 32   78  215  224  162 -> 78

-479   782   964  -577   710   464  -527 -> -577

8  5  2  8 -> 8

2  2  2  5  2  5  2
2  4  4  1  7  2  6
2  4  4  1  7  1  6
-> 1

68   1  39  95 -> 68

34  30  47  39  13  77
34  30  47  39  13  77
-> 47

 662  -431  -235   -32  -740 -> -431

6153  3319  1466  1279  2658  5350  8501 -> 1279
---
[[315 831 798 502 548 962 252]
 [876 324 496 719 793 554 726]
 [490 795 836 763 548 799 218]] ⇒ 876

[[94 92 63 35]
 [89 58 84 21]] ⇒ 89

[[ 96  98 127  30  71 117]
 [ 71  85 117 218 148 149]
 [158  87 106 157  41 131]] ⇒ 71

[[52 63 66 80 74 40 32]
 [65 46 84 90 66 43  6]
 [60 52 80 90 69 42 13]] ⇒ 65

[[27 69 75 35 31  9]
 [63 78 40 71 31 62]
 [59 55 60 33 73 24]] ⇒ 63

[[ 512 -531  570   13 -268]
 [ 443  991  662  741  277]] ⇒ 443

[[2528 4097 3655 4691 3818 4748 2111]
 [1904 5672 5809 1370 8780 8323 8886]
 [3547 6466 9549 4258 2964 8205 6387]] ⇒ 1904

[[198 132 208 113  53]
 [112 172 130 132  83]
 [166 105 204 114  53]] ⇒ 112
---
-1.7	1.3	-0.8	0.6 -> -1.7
-15.109	-15.793	9.981	-16.078	-2.930 -> -15.109
17.054	0.509	9.179	14.542	-10.916 -> 17.054
-1.4	-0.8	-0.9	0.9 -> -1.4
-1.28	-0.19	-0.85	0.67	-0.23	1.29	-0.13 -> -1.28
0.0	-1.2	1.5	-1.5 -> 0.0
1.82	-0.77	-0.99	0.42	0.20 -> 1.82
---
[[ 20   4 -31 -28 -15 -15]
 [-52  -6 -39  85   7  43]
 [ 51 -28  20   6   5  -9]
 [ 35  -1 -10 -65   8  21]
 [ 83 -26 -11   8  12  11]
 [ -4  16  18 -27  62  12]
 [  3 -15 -33  -7  56   3]] Answer: -15

[[ 16 -31  -2 -12   3   9 -18   1  55  20]
 [-10   0  40  16  44   2  25 -14  -7  -1]
 [ 17  -7  11  44  21 -16  20   4  35  16]
 [ -5  56   1 -25  -8  25 -12  64 -50 -15]
 [-17  13  22  16 -21   8  36  -2  41  -7]
 [ 31  12  12 -12   1 -14  -5 -22 -16  -2]
 [-24 -36  12 -21  27  -2  -1  19  26 -25]
 [ -7  46  11  -1  14  11 -20  68 -69  -6]
 [ 18 -17 -34   0 -35  -6 -10 -41 -19 -11]
 [  2 -20   1   1 -43  14 -15  -5  20 -17]
 [-17 -20  16 -18 -69  20 -26  56   3 -15]] Answer: -20

[[ -7  49   3  17 -50  24  26  31  26  -4 -16 -34   7]
 [ -5  23 -79   0 -41  15  11  38  38  56 -18  -8  20]
 [ -4  67 -20  26 -71   5  -6  34  30  68 -12 -31  22]
 [ -4 -39 -74 -28  14  19  26  18  29  47 -26   2  10]
 [-10 -58  47 -33  45  39  52  20  17 -65 -26 -27 -11]
 [ -5 -71  -3 -41  47  24  26  25  26  11 -28 -11   6]] Answer: -71

[[  9   4 -45   0  -1  -6 -12   0  28   0  -1  -4   2  13]
 [ -1  -1 -15  -1   1  -4  -3   1  11   0  -1  -2   2   1]
 [  8  11  18  -1  22   5  71  12   7   6  -5  13  50 -58]
 [ -7  -3 -12   0   2  -4   2   0  15   1  -1   0   4  -6]
 [ -5  -5   2  10 -18   0 -15 -27  -3  14 -64  -5  23  16]
 [ -1   1   1   1   0   1   3  -1   4   1   0   1  -1  -4]
 [  2  -1  -8   0  -1  -2  -3   1   1   0   0  -2   3   4]] Answer: -1

[[ 29 -13 -15 -13   5   3 -15  -9 -28 -21   4  61 -33  23]
 [  6  -5 -15 -13   5  21 -15  22  -3  -7 -11  49 -46  15]
 [ 10   6 -27  10   5  10 -15   5 -11  -7 -27  55 -63  15]
 [-31  33   0 -13   5  36 -18  57 -11   2  10  55 -46  30]
 [ 30  -7  -8 -10   4   5 -15   0 -28 -13  22  55 -12  15]
 [ 10  -5 -15 -13   5  23 -15  12 -11  -7 -11  55 -46  15]
 [ 10  -5 -15 -13   5  14 -15  12 -11  -7 -11  55 -46  18]
 [  9  18 -16  14   5  16 -15  12 -10   5 -26  55 -67  15]
 [ 19 -26 -18 -18   5   2 -15  -7 -11 -22 -11  55 -39  15]
 [ 10   8 -15  13  12  14 -15  12 -11 -12 -11  51 -46  15]] Answer: 8
---
[[ 10  40 -25 -51  26  19]
 [  9  51 -31 -39  31  23]
 [ 12  74 -41 -20  47  30]] Answer: 40

[[-50  24 -17  50   1]
 [ -8  29   3 -14 -25]
 [ 22  57  67 -47   0]] Answer: 24

[[-17 -61 -74 -57  32]
 [ 36 -21 -44 -78 -27]
 [ -6 -16 -69 -13  -2]] Answer: -61

[[-43  17   5   5  22]
 [ 60  32 -64  21 -10]
 [ -2 -19   3  12 -43]] Answer: 17

[[ 52 -72 -26  25  26]
 [ 59  74  -4  73 -64]
 [ 75 -10  47  -4 -16]] Answer: -72

[[-67 -63 -36  -9]
 [-10 -65  83   3]
 [ 31 -10   4   4]] Answer: -63

[[ 65  35 -31 -32 -21  59]
 [-67 -22  54  10  11 -45]
 [ 33  22  -9 -11 -17  25]] Answer: 35
